Each row, then roughly how far along a hidden order it lies, from 0 to 9
[-12  -5  12   4  -4  -3  13  10 -10   7   4   1   3 -10 -19   8  -6  -7
  -2   7  -8  -7   9   7  -4   2  -4   7  -1   1  -5  -4   3 -12  -6   3
  -2   0  -4  10  13   7  -3  -2   7   5   0  10  10  -8   2  -8   2   0
  -4   4   2   0   1  -7  -3   3  14 -13  16 -10  -3  -2   4   3  -3  12
   0  -3  -4  -6   5  -4   3  14   5  -3   4  -9  -6  -6 -12   8  -7  -7
   3] | 5
[-6 -4  3 -5 -4 -6 -1  6 -8 -6  2  0  4 -7  0  5 -1 -8 -1  1 -4 -4  5  2
 -3  2 -3 -5 -1 -3  5 -4  1 -6  2  5 -3 -3 -3 -2  6  3 -3 -1 -1  0  2 -2
 -1 -7  3 -8  0 -5 -3  2  2 -2  0 -1  4 -1 -1 -5  7  0  5 -3  1  0  4  3
  2  4  8  0  0  3 -2 10  4 -7 -4 -2 -4 -1  0  1 -5  0 -1] | 0
[-19  -6  -1 -18 -11 -26  -7   7 -17 -17   5   0   8  -8  -2   7  -4 -12
  -2   1  -4  -4   6   4  -3   2  -7 -19   1  -2  17  -9   3  -5  14  14
  -3  -4  -4   2   9   6   0  -3  -7  -4   6  -5  -3 -15   0  -7  -1  -5
  -2   2   2  -2  -1  -3  16  -1   1  -9  11  -2  15  -8   0   0   7   2
   1  11  28  -2   1   5  -9  13   3  -6  -5  -5  -4  -3  14  -6 -12   5
  -3] | 2
[-13  -5   8   3  -4  -1  -2   5  15   4   2  -4   3  -7  -8  -6  -1  -6
  -4  -2   6  -2   6   1 -10   2  -5  -6  -1   7  -2  -1   4  -2 -13   4
  -2  -5  -4   0   1  -2  -3   0   2   4  -2   1  -6   3   0  -8   1  -4
  -2   4  -2   6   6  -3  -7  -1 -10  -4   5  -2  10   1  -1   3   0 -14
   5   5   3  -1   2  -5   2  10  -1  12  -9  -6  -4   8  -9  10   0 -16
   4] | 1
[-12  -5   9   3  -4  -2  -4   6  13   3   0  -5   4 -11  -7  -6  -1  -7
  -3   3   6  -3   6   3 -11   2  -6  -7  -1   6   0  -1   4  -3 -11   4
  -3  -3  -3   3  -2  -1  -2   1   4   3  -2   1  -7   3   0  -6   0  -4
   0   5  -2   6   5   9  -8   0  -8  -4  12  -5   9   1   0   2   4 -12
   5   5   2  -1   0  -5   2  11  -1  11  -6  -5  -3   8  -8  12   0 -16
   5] | 1
[ -5  -6 -10   1  -4   1   0  -4  -3   8   2   7   2   2  -7   4  -1   1
  -4  -4  -2  -5  -4   0   8   3   4  -1  -2   2   1  -2   3  -7  -9  -2
  -5  -2  -3  -4  -2   2   2   1   4   2  -2  -4   2  -3   0 -10   0  -5
  -4   2  -3  -7  -1   0  -1  -3  -7   1  -1 -10   4   8  -3   1  -2   7
  -1  -1  -5   0   7   3   5  -6  -3  -7  -3  -5  -3  -1  -8   9   5   6
   4] | 0
[-15  -4  12   3  -3  -1  12  10  -8   7   3   2   3  -9 -22   9  -5  -7
  -3   6  -9  -8   9   8  -4   2  -4   5  -4   1  -5  -4   4 -13  -7   3
  -3   0  -3   7  14   7  -3  -3  10   4   0   9   9  -7  -1 -14   3  -4
  -4   4   2   0   1 -11  -4   4  15 -13  14 -10  -3  -1   3   3  -3  14
   0  -3  -3  -6   4  -4   3  14   6  -4   2  -9  -5  -4 -10   9  -8 -15
   4] | 5
[ -2  -8  10   1  -3  -1   3   3  14   5  -1  -3  -1  -7 -11  -8   2  -7
  -2   2   5  -3   4   3  -8   3   0  -4  -7   9  -2   3   2  -3 -17   1
  -4   1  -2  -6  -3  -3  -4   0   3   3   0   0  -7   5  -2  -9   1  -6
  -3   2  -2   5   6   0  -9   4 -12  -1  10  -3   9   1  -1  -2  -2 -10
   4   4   8   0  -2  -4   6   8   3   6  -7  -5  -3   6  -8   9  -1 -21
   8] | 1
[ -7  -5 -28   5  -6   0  -1 -13  -2  12   3  16   4   6  -7   6  -3  12
  -9 -11  -2  -7 -17  -4  20   4   6  -6   0   1   2  -6   4  -6 -12  -3
  -2  -5  -4  -4   9   3  15   2   6   4  -9   2   3  -5  -2  -9   0  -4
  -3   3  -9 -12  -3   0   1 -13  -8  -3  -4 -24   6  20  -8   0  18   7
  -7  -1 -15  -1  22   8   6 -16  -6  -9  -3  -8  -5  -1  -7   8  12  16
   2] | 2
[ -8  -2   9   0  -4  -4   8   8  -6   5   3   3   7  -6 -12   6  -4  -4
  -4   3  -6  -5  13   4  -8   3  -3   5   2  -3  -1  -7   4  -9  -3   3
  -2  -3  -3   8  11   9  -3  -6   5   4  -1   9   4  -7  -1 -26   6  -6
  -3   6   1  -3  -4  -3  -2   7  13 -13  12  -7  -8  -2   0  -1   1   9
   1  -3  -1  -3   3 -10   4  11   7  -4   1 -12  -4  -1  -8   6  -5 -10
   1] | 1
[ -6  -2  16  -1  -3  -1   4  11  -6   8   4   8   2  -6 -13   5  -2  -7
  -5   4  -9  -3  12   3  -8   3  -4   0   1  -6  -1  -8   4 -12   3   2
  -3  -2  -4   4  15  11  -2  -8   8   4   1   8  13  -5  -4 -27   9  -5
  -3   5   2  -5  -8  -6  -4  11  12 -20  11  -7  -7  -1   1  -1  -2   9
  -1  -4   0  -5   4 -23   5  15   9  -8   1 -16  -5  -2  -8   0 -10 -11
   3] | 3
[-46 -21  22   9  -3   4  17  13 -14  13   9  -3  20 -21 -40  17  -7 -14
   2  26 -17 -19   6  30   3 -12  -5  28 -28  10 -17  21 -21 -23 -27   1
 -16  38  12  27  13   4  -5   6  17   5   5   6  17  -8  32  25  -1  13
 -18  -9   9   9  15 -36  -5  -1  18 -13  51 -12  -1  -3  16  37 -25  38
   3  -4  -4 -25   6   3   2  18   1  -3   7  -7 -21 -23  -9  47  -9 -21
  30] | 9

Next part:
[  3   5  -7  -5  -1  -2  29  -2  -4   4 -11  -3   6   5  -4   2   7 -16
   1   2  20   4   2   4   3   0  -1  -6   0   5   2   5  -4   5 -16   4
   0   2   0  -3  -4  -2   1  14  -1   1 -13   2   5   3   6  -1   1   1
  -1  -1   0  -2   2  -4   3   2  -8   9  -1  -1   0   6   2   4  -3   2
   2  -5  -8   2   3  -7   6  12  -2   6  -2   2 -11   1  -2   5 -10  11
  -2   0   2   1  -1] | 3
[ -2 -11   8   5  -8   5 -25   0   4  -5  -3  -3   1  -1  -3   1  -2   1
   2  -3  -1   4   2  -4   0   5  -2   3  -2   8   0   1   0  -1  -8  -2
   2   1  -2   1   1  -7   0  -8   1  -4  -4  -1  -4 -10   1  -4   1  -1
   6   1   1  -1   7  -2   1   0   1   5   0   2  -4  -1   0   2   4  -4
   0  14  -1   2  -3   3   3   7   5   0  -4  -6  -8  -3   1  -8   3  -2
   2   2   1  -7   1] | 5
[  0  12   0   1  -5  -1  -7  -7   7   0 -14   9   1  -4   3   2   1 -11
   2   7  -2  -3   1   9   2  10  -1  -2   0  11   4   5   0  -2   3   4
  -2   3   2   6   1  -6  -2  -4   3   3  -2   1   6   4  -4   7   0  -3
   1  -1  -1  -2   8  -2   2   3   0   0  -3  -1   0   4   3   3   8  -2
   0  -1  -6  -1   9   9  -3  -2   3  -4 -11  -5   0  -2  10   1  -2   9
   4  -1  -1   4   2] | 5
[  2 -10  -6  -8   0   0  27   3 -12   1  -6 -13   9   4  -8   3   6  -9
   1  -3  13   9   4  -3   3  -2  -1  -4  -1   1  -1   0  -5   8 -23   5
   2   0  -3  -7  -4  -1   3  20  -2  -4 -12   1   0  -6  14 -11   2   3
   0   0   1  -1   0  -3   2   0  -6   8   1   0  -2   4   0   3 -12   2
   2  -5  -6   4  -4 -11  15  19  -2  10   4   3 -12   0  -7   2  -4   6
  -6   3   3  -6  -3] | 2
[  2  -7  -2  -2  -2   0  14   2  -8   1  -5 -10   3   3  -5   3   4 -10
   1  -2   7   6   6  -1   3   0  -1  -1  -1   3  -1   1  -7   4 -18  -1
   2   1  -2  -4  -2  -2   2   9  -1  -4  -9   1   1  -5   5  -6   1   2
   0   0   0  -1   3  -1   1   0  -6   8   1   0  -2   3   1   3  -4   0
   1  -2  -5   3  -2  -6   9  15  -1   7   0   1 -10   0  -5   2  -5   4
  -3   2   3  -4  -1] | 3
[  5 -17 -21 -13   6  -5  63   6 -27   6 -12 -21  15  10 -13   5   9 -27
   2  -4  50  13   8  -2   8 -10  -1 -10  -1  -1  -1   2 -10  13 -41  11
   3  -2  -5 -12 -11   1   4  35  -4  -4 -22   5   1  -5  18 -14   4   6
  -4   0   2  -3  -5  -4   3   0 -14  17   4   0  -2   7   2   6 -16   4
   6 -18 -12   5  -6 -28  33  36  -8  19  10  10 -23   4 -14   8 -12  13
 -14   5   6  -9  -5] | 0
[  1  -9   4   0 -10   6   0   2   1  -2  -1 -27   2   5  -6   0   4   0
   2  -1  -6  10   6  -7   0   4  -4   2  -2   6   2   4  -1  -1 -14   0
   2   5  -2  -3   3  -7   2   1   1  -6 -10  -1  -3  -7   7  -9   0  -1
   4   1   2   0   3  -6   3   0  -3   5  -2   1  -2   2  -2   1  -2  -2
   0   5  -3   2  -2   2   1  10   3   3  -2  -5 -13  -2  -5  -7  -3  -3
   2  -1   5   1   0] | 4
[ -5  11  23  12 -15   9 -62  -7  26  -7   3  18 -12  -9  10  -4  -6  17
   0   6 -45  -8  -5   0  -6  13  -2   8   0   7   3   4   9 -11  28  -7
  -4   6   4  11  11  -7  -2 -32   7  -1  17  -6   0   2 -23  11  -3  -6
   7   0  -2   1   9  -4   1   1   9  -9  -7  -1   2  -4  -1  -4  20  -5
  -6  21   5  -4   7  28 -28 -32  12 -17 -14 -14  13  -5  13  -9   7  -9
  15  -5  -3  12   5] | 9
[  2  -8  -8  -5   0   0  29   3 -13   2  -7  -9   8   5  -7   3   6 -18
   1  -1  18   9   5  -2   3  -4   0  -4  -1   2   0   3  -5   7 -25   6
   2   0  -2  -5  -4  -1   3  20  -2  -3 -14   2   2  -2  10  -8   2   3
  -1   0   1  -1   0  -3   2   1  -8  10   1   0  -1   4   1   4  -6   2
   2  -8  -7   4  -2  -8  12  18  -4  10   2   4 -14   1  -7   3  -7   8
  -6   2   3  -4  -2] | 2
[ -4   7  18   9 -13   6 -40  -6  25  -4  -3  11  -7  -7   8  -1  -3  12
   1   5 -33  -5   0   3  -3  13  -2   6   0  10   4   4   5  -8  17  -6
  -3   5   2  10   7  -8  -2 -27   5   0   5  -3   0   1  -8   6  -1  -5
   6   0  -1  -1  10  -3   1   2   7  -6  -5   0  -1  -2   0   0  17  -6
  -4  18   2  -2   6  21 -18 -15  10 -12 -14 -12   4  -4  12  -6   1  -3
  10  -4  -2   7   3] | 8
[  4   3 -13  -8   3  -2  44   1 -11   6 -11  -2   8   6  -6   3   8 -20
   1   3  32   9   3   2   5  -2  -2  -6   0   2   2   6  -5  10 -20   8
   0   3   0  -7  -3  -1   2  16  -2   0 -14   2   6   4   8  -1   1   4
  -2   0   0  -3   1  -6   4   2 -12   9  -1  -2   1   7   1   5  -7   3
   1  -9 -11   1   2  -4   3  18  -4   6   2   5 -13   2  -5   6  -9  13
  -3   1   4   3  -2] | 3
[  4 -14 -25 -11   6  -3  59   7 -22   4  -7 -19  14  10 -14   3   8 -19
   1  -6  49  14   7  -4   5  -9   0  -7  -1  -3  -1   1 -10  13 -35   8
   4  -2  -6  -8  -8   1   4  35  -4  -3 -20   3   1  -5  12 -17   3   6
  -3   0   3  -1  -2  -4   2   0 -14  14   3   0  -2   6   0   4 -16   4
   4 -17 -10   5  -6 -25  23  32  -6  15   9   9 -21   3 -14   5 -11   8
 -12   4   5  -9  -2] | 1

Part 3:
[ -6   6 -20  12   3  -2   1 -11 -32 -15 -29  -3  13   7 -20  17  15   8
   5   8   1  -8   4  -2   9  12 -11  -8 -16   2   1  -9  -3   1  28   6
  19  -3  -6   7  12   3  -9  -3  14   2   2  -8  -2   3   5  20   5  26
   2  -7  -5  21  -3   1  11   1 -38 -17  -5  -5  -5   3 -19 -24 -20  30
   6   4 -12  48  -2 -36   3 -23  -8 -18  16] | 5
[  4   7 -26   4  12  -9  11   0 -34  -8 -27  -3  34  16 -15   6  17   2
  -8   2  -5   3 -11  11   0  17   6   3 -18   6 -24   6   0  -9  20   5
  25 -16 -21  14  -1  22 -19   1  20  -5  -6   6  12   4   9  15  11  -2
   5   0  -2   5 -20   3  -2   1  11 -15   4   0 -10 -19 -22 -15 -14  24
   6   9   8  38   2 -17  -4 -31   3  -9  18] | 1
[ -6  17  -4  -5 -19 -17  10   7  10  10  10 -13  26  25 -14   5   0  -8
  -5   4  -5   0  -6  12  -6   8   8   9  -7 -10 -12  28  10  -5  17 -25
  26  -1   7   6   8  19  -1  10   1  -6  -6   5   1  18   6   3  -8  -3
  -8  -8  -4 -11   5  -5   0  -6   7 -18   1  13  -7 -24   7   3   9 -29
  -3  14   2  10   4  11 -14 -11  17 -24  35] | 3
[ -6   9   7  -6   7 -12   6  12 -14   6 -11  -6  32  12 -15   5  -4  -2
   2  10   4  -3  13   7  -3   9  13  -3 -17  -1 -12  22  11  -6  36  -2
  29   7  -1  19   7   8 -18  12  23  -7   8   1   0  15  23  11  10  13
  -6 -14  -4 -10  -4  -3 -12   5  -1 -28  -3  15 -12 -12  -1  -2   1  -3
   3  14   5  45   0  -5   0 -26  -4 -41  21] | 4
[ -6   0 -13  -7   8  -8  10   5  10  12   0 -33  36  28 -17   6   2  -9
   2   2   0  -9  -5   6 -11   1  12   6  -8   3 -17  26  -5   2  20  -6
  28 -17   5  17   6  17 -14   9  12 -13  -6   8  -1  14  19  13   4   6
 -12 -15  -9  -4 -12  -2   1   4   9 -23   8  11  -7 -18   4   5   0  -4
  -3  13   1   7   3  13  -3 -25  22  -8  16] | 0
[ 20  19 -30  -9 -15 -19   4   2 -22   1 -28 -13  -7  25 -28  -2  23   3
  -5  -8  -7 -11  -9  10  -1  20 -18 -10 -11   1   6  -3 -14  -9  26  12
  25 -12  -5   1  13  18  -3   5  15  -2  -2  -2  26   7  -6  12 -18  -6
  -6  -6   2  10  13 -10  -9   3 -22 -26  -1   6  15 -11   3 -20  -5 -13
   7   8  -6  32   4 -17  11  -5  12 -21   0] | 5
[ -3   8  -2  -1  -7 -19  12  -6 -14  19 -11   3  23  17  -7   7   8   2
  -8   3 -11 -15  -7  15  -3   7   2   4 -16  -3  -1  -2   1   2   8 -29
  11  -6 -23   1  -2  43   4   2  13  -6 -12  16  -9   7 -15  -8  -1  15
   6  -3  -2 -22   0  -9  10 -11   2 -14  -2 -20 -13  -4  -2  21   7   8
  -4  -3  13  63 -11   3  -9 -13  -1 -14  29] | 6
[  2   3  31   9   5 -13  14  10   5   5 -10  18  36   5  -8  14  -4   5
   3   7   7   0   8   9   1  19  13  -5 -23  -3 -15  10  12  -4  18  -3
  19  10   5  15   0  10 -15   4  22   2  14  -1  -3  10  22   1   7  13
   7  -2   0  -8 -17 -11  -2  -7  13 -23  -5  13 -18 -12 -12  -4  13   9
   1  13  17  53  -3 -10   0 -14  -7 -33  26] | 9
[  5   7 -33   9   6 -10   2   4   1  -7  -9 -23  19  25 -18   7  11  -8
   1   0  -6   2  -6   5  -4   9  -2   3   0   6 -15  27 -15  -9   9  24
  30 -20   9  14  12  -3 -17   7  14  -3  -2  -2  14   8  17  14   7 -10
 -13  -8  -2  13 -12   3  -4   9   0 -11   3  25  -5 -22 -12 -30 -13  -8
  -1  19 -13 -12   7 -18   5 -22  13  -5 -10] | 1
[-15   5 -14  29  -3 -11  -5 -22   5   5  -7 -21  12  10  -7  12 -10  -7
   0   6 -11 -13   0   7   0  -2  -8   8   7   1   2  22  -9   3   2  -8
   7  -2  11  -5   7  18  -1  -9  12  -4 -13   9 -19   7 -14  -3  20  18
 -16 -13   0  -4   1   8  23  -3 -12  -7  -3 -17 -25   9 -20   3  -8  -4
   1   8 -14  38 -19 -27  -6 -18 -15   4 -12] | 6
[ -8  14 -40  -9 -13 -14   2 -13 -39  -3 -17  -9   8  18 -19   3  19   1
 -12   6 -10 -12 -10   9   3   3 -13   2 -15   1   4  -5  -5  -4  23 -20
  24 -15 -35  -3   4  31  -6  -1  14 -12 -18   9  -1   2 -13   8   3  13
  -1  -6  -4  -1   8   1   7   0 -19 -13   1 -17  -5  -1  -5   1 -13  21
   8  -1  -1  53  -5 -13  -7 -21  -2 -14  25] | 2
[ -4   0  -4  -4  -4 -16   3  -6 -17   4 -26  -4  10  20 -12  10   7   2
  -1   7   2 -16   8   6   3   7 -11  -9 -17   4   5   2 -12   2  31  -7
  20  -1 -25   5   5  19 -14   5  34 -10   0   5  -8   6   8   9   8  22
  -3 -13  -2  -5  -5  -5   5   6 -23 -26  -2  -5 -10   4   1  -4  -1  19
   1   5  -8  63  -6 -33   7 -20  -9 -27  13] | 4
[ 14  11   1   1   2  -4  16  11 -28  18 -28  17  18   4  -9  10  22   7
   7  -8 -13 -10  -3   8  -3  31   3  -8 -14  -9   3 -19   8   1   9  -4
  -6   1  -3  13   8  22  18  10  -3  17  -4   0  12  -5 -22  -4 -23   7
  18   0  -1 -10   5 -15   4 -17 -21 -16  -7  -8   9  -2  -2 -10  -5  -8
 -15  -2  -8  53   4  -3   1 -10  12 -18  26] | 8
[ 19  -4  -9 -18  15 -16  20  12 -19  20 -21   3  33  22 -10   5  31  -1
   4  -3  -4  -9  -8   7  -8  14   9  -6 -22   5  -9 -12  -9   0   9  11
  18 -29 -25  23   2  19  -4  18  18  -6  -2   7  14  -1   7   2 -10   0
  10   0  -4 -14 -16 -17  -9  -3   6 -18   4   9  11 -13   4  -5   1  16
 -14  -1   8  28   8  18  13 -21  24 -13  17] | 4
[  6  11 -39  -1  -6 -19   6  -3  -1   9  -8 -33  14  30 -19   0  17 -12
  -6  -4 -14  -7 -17  16  -9   3  -5   7   1   4  -7  23 -16  -8   6   4
  29 -25  -4   6  10  23  -6   7  10 -11 -14  11  12  10  -5   3  -4 -10
 -17 -10  -3  -3   1  -2  -1   3   5 -17   4   9   1 -16  -1  -7  -3 -21
  -3  10  -6  -4  -1   4   0 -19  18  -2  -5] | 0
[ -7  -9  22  22  19  -6  12   1  -2   7 -15  15  41   3   0  20  -1   2
   8   9   2  -3   8   6   1  11  12   0 -18   1 -17   7   3   5   8  -2
   8   3  -3  18  -2   8 -12   3  21   2   4   3 -17   3  16   1  17  18
  10  -3  -3  -9 -26  -3  11  -7   9 -12  -3  -2 -26  -3 -19  -1  -1  25
  -5   5   6  57  -6 -16   0 -25  -8 -13  21] | 7
[ 11   5 -23  -2  -6 -26   3  -6  -9  24 -20  -2   4  21  -4   6  21  -8
  -4  -2 -18 -12  -5  14  -4   8 -14   0  -4   3  13  -1 -23  -2  -3   3
   4 -20 -36   0   7  29   9  13  19  -4 -15  13   1   0 -22 -15  -8  -2
  -2  -3   3 -24   9 -10   3  -3  -8  -9  -4  -7  -2   4   1  -1   2  -9
 -18  -1 -13  46  -8 -13   9 -11   4 -11 -10] | 5
[ 20  20  -3  18 -15 -29  12   3  13  18 -11   5  20  24 -12   9  16  -6
  -6  -6 -19   1 -13  22  -3  27  -2   5  -5  -7  -1  17  -7 -13  -9   5
  17 -11   8   3   8  28   8   8  12   9  -5   8  16   9 -15 -16 -13 -17
   0   6   7 -18   5 -13   0 -15   9 -11  -7  14  -7 -23 -12 -11  13 -33
 -14  12   4  31  -5  -6  -1  -2   6 -19   5] | 6
